Each row has a name. Each question is about the rows just above it.

Q56: [-26.4 -17.0  16.1   1.0  -8.9 -21.0 -31.7 -15.4  16.2  -6.4 -15.9  30.0]
Q736: [-30.8 -19.8  29.4  12.9  29.3 -44.8 -46.8 -25.1  21.1 -20.7 -15.5  45.9]
Q877: [-14.4  -8.4   5.0   8.8  -6.3  -8.6 -19.4  -3.6   6.9  -4.9  -9.5  26.6]
Q968: [ 22.0  15.9 -31.2  29.4  -0.2  -4.9   6.6   7.0  -0.7 -21.2  57.8 -59.7]
Q527: [-25.1 -46.0 -33.0  -8.7 -11.1 -16.0 -85.6 -46.8  59.3 -35.6  44.9 -58.3]
Q162: [-33.0 -38.1  29.3  10.0 -17.5 -69.2 -75.4 -42.6  39.4 -52.2   6.4  65.3]
Q28: [-33.4 -44.2  25.6  13.8 -17.9 -69.5 -84.2 -41.7  42.0 -53.3  10.1  71.9]
[-46.8 -25.1  21.1] with +1 step of 0.1 on every entry: => [-46.7 -25.0  21.2]
Which entry of Q736 is missing from [-30.8 -44.8 -19.8  12.9  45.9 -20.7 -15.5  21.1 -46.8 -25.1  29.3]? => [29.4]
Shift each entry of [-17.5 -69.2 -75.4 -42.6] by +1 times 0.1: => [-17.4 -69.1 -75.3 -42.5]
[ 6.9 -4.9] with -1 step of 0.1 on every entry: => [ 6.8 -5.0]
Shift each entry of [-25.1] by +1 times 0.1: => [-25.0]
Which entry of Q736 is missing from [ 12.9 -15.5 -25.1  29.3 -30.8 -44.8 -19.8 -20.7  21.1  45.9 -46.8]? => [29.4]
Shift each entry of [-20.7] by +1 times 0.1: => [-20.6]

Q903: [  1.4  37.6 -39.5 -26.5 -33.4  -8.4  -9.7  39.1 -12.9  28.6  35.2]
Q284: [-49.8  49.0 -23.8  25.7 -49.9  30.4 -20.2   7.8  47.9 -19.7   3.3]
Q729: [-3.2 -2.2  0.1 -9.6 -6.6 -6.5 -7.2  5.3 -5.5  3.5  1.8]
Q87: [-43.3  66.5 -34.6  20.5 -60.2  27.4 -42.8  38.4  55.9 -25.6   4.6]
Q423: [-55.3 -35.9 -16.0 -21.0 -10.7 -28.4 -39.2  -4.8  36.4 -59.8 -48.7]
Q665: [-42.8  67.2 -60.5   9.0 -82.4  18.5 -31.0  31.8  57.3 -23.0  -2.4]
Q936: [-28.5 -14.4 -20.8  -5.7 -12.1 -10.3 -22.9   6.1  19.1 -28.4 -23.2]
Q920: [-46.1 -35.3 -29.3 -22.3 -16.3 -23.2 -36.5   4.0  27.9 -45.5 -41.5]
Q373: [-43.9  72.9 -36.9  20.5 -58.7  24.0 -43.8  44.8  57.3 -22.3   9.5]
Move every entry of [-82.4  18.5 -31.0  31.8] by +1 step of 0.1. => [-82.3  18.6 -30.9  31.9]
Shuffled Q729 with one entry gone: [ 5.3 -6.6  1.8 -7.2  0.1  3.5 -5.5 -2.2 -9.6 -3.2], missing => [-6.5]
Q373 without one entry, shuffled: [  9.5  20.5  72.9  24.0 -22.3  44.8 -43.9 -58.7  57.3 -36.9]. Gone: => [-43.8]
Q284 without one entry, shuffled: [-49.8 -19.7  47.9   3.3  49.0   7.8  30.4 -20.2  25.7 -23.8]. Gone: => [-49.9]
Shuffled Q87 with one entry gone: [  4.6 -25.6 -42.8  27.4  20.5 -60.2  66.5  55.9 -34.6 -43.3], missing => [38.4]

Q179: [-34.2   9.2 -26.5   7.5 -14.4 -76.6  43.2 -21.4   3.2  26.3 -77.9  34.6
  -1.1  11.3 -19.5  10.4  -7.8 -43.3 -25.7 -11.1  17.3  44.9  -4.7]
Q637: [ 62.2  11.9  20.3  50.7  31.7  80.2 -13.3   3.5  77.7 -28.2  46.2 -31.5
   4.9  23.6  38.2 -16.4 -10.8  13.7  24.5  21.4  -2.3 -22.1  -9.8]
Q545: [-51.9 -57.7  23.2 -45.7  26.8   5.2 -51.4 -45.6 -55.4  11.2   7.3 -57.9
 -48.8  -1.9 -54.9   7.6  30.7 -28.9 -15.1  24.5   3.6 -44.4 -40.2]
Q520: [ 11.0  21.2 -47.8  27.2 -45.8 -26.1  38.4 -20.1  50.1  -7.5  -7.8  31.1
  10.8  11.9   6.2 -15.5 -58.2 -24.4  -0.6 -30.7  -7.4  41.3  21.0]
Q365: [ 64.1  56.4 -41.0  59.5 -22.1  16.9  14.8 -16.5  87.6 -45.7 -10.6   1.0
   1.1  10.6  16.5 -33.1 -61.3  23.3  27.6  -2.5 -21.5   6.8  -3.2]
[24.5] with +1 step of 0.1 on every entry: => [24.6]
Shift each entry of [-22.1] by -1 times 0.1: => [-22.2]
Move every entry of [10.6 16.5] by -1 step of 0.1. => [10.5 16.4]

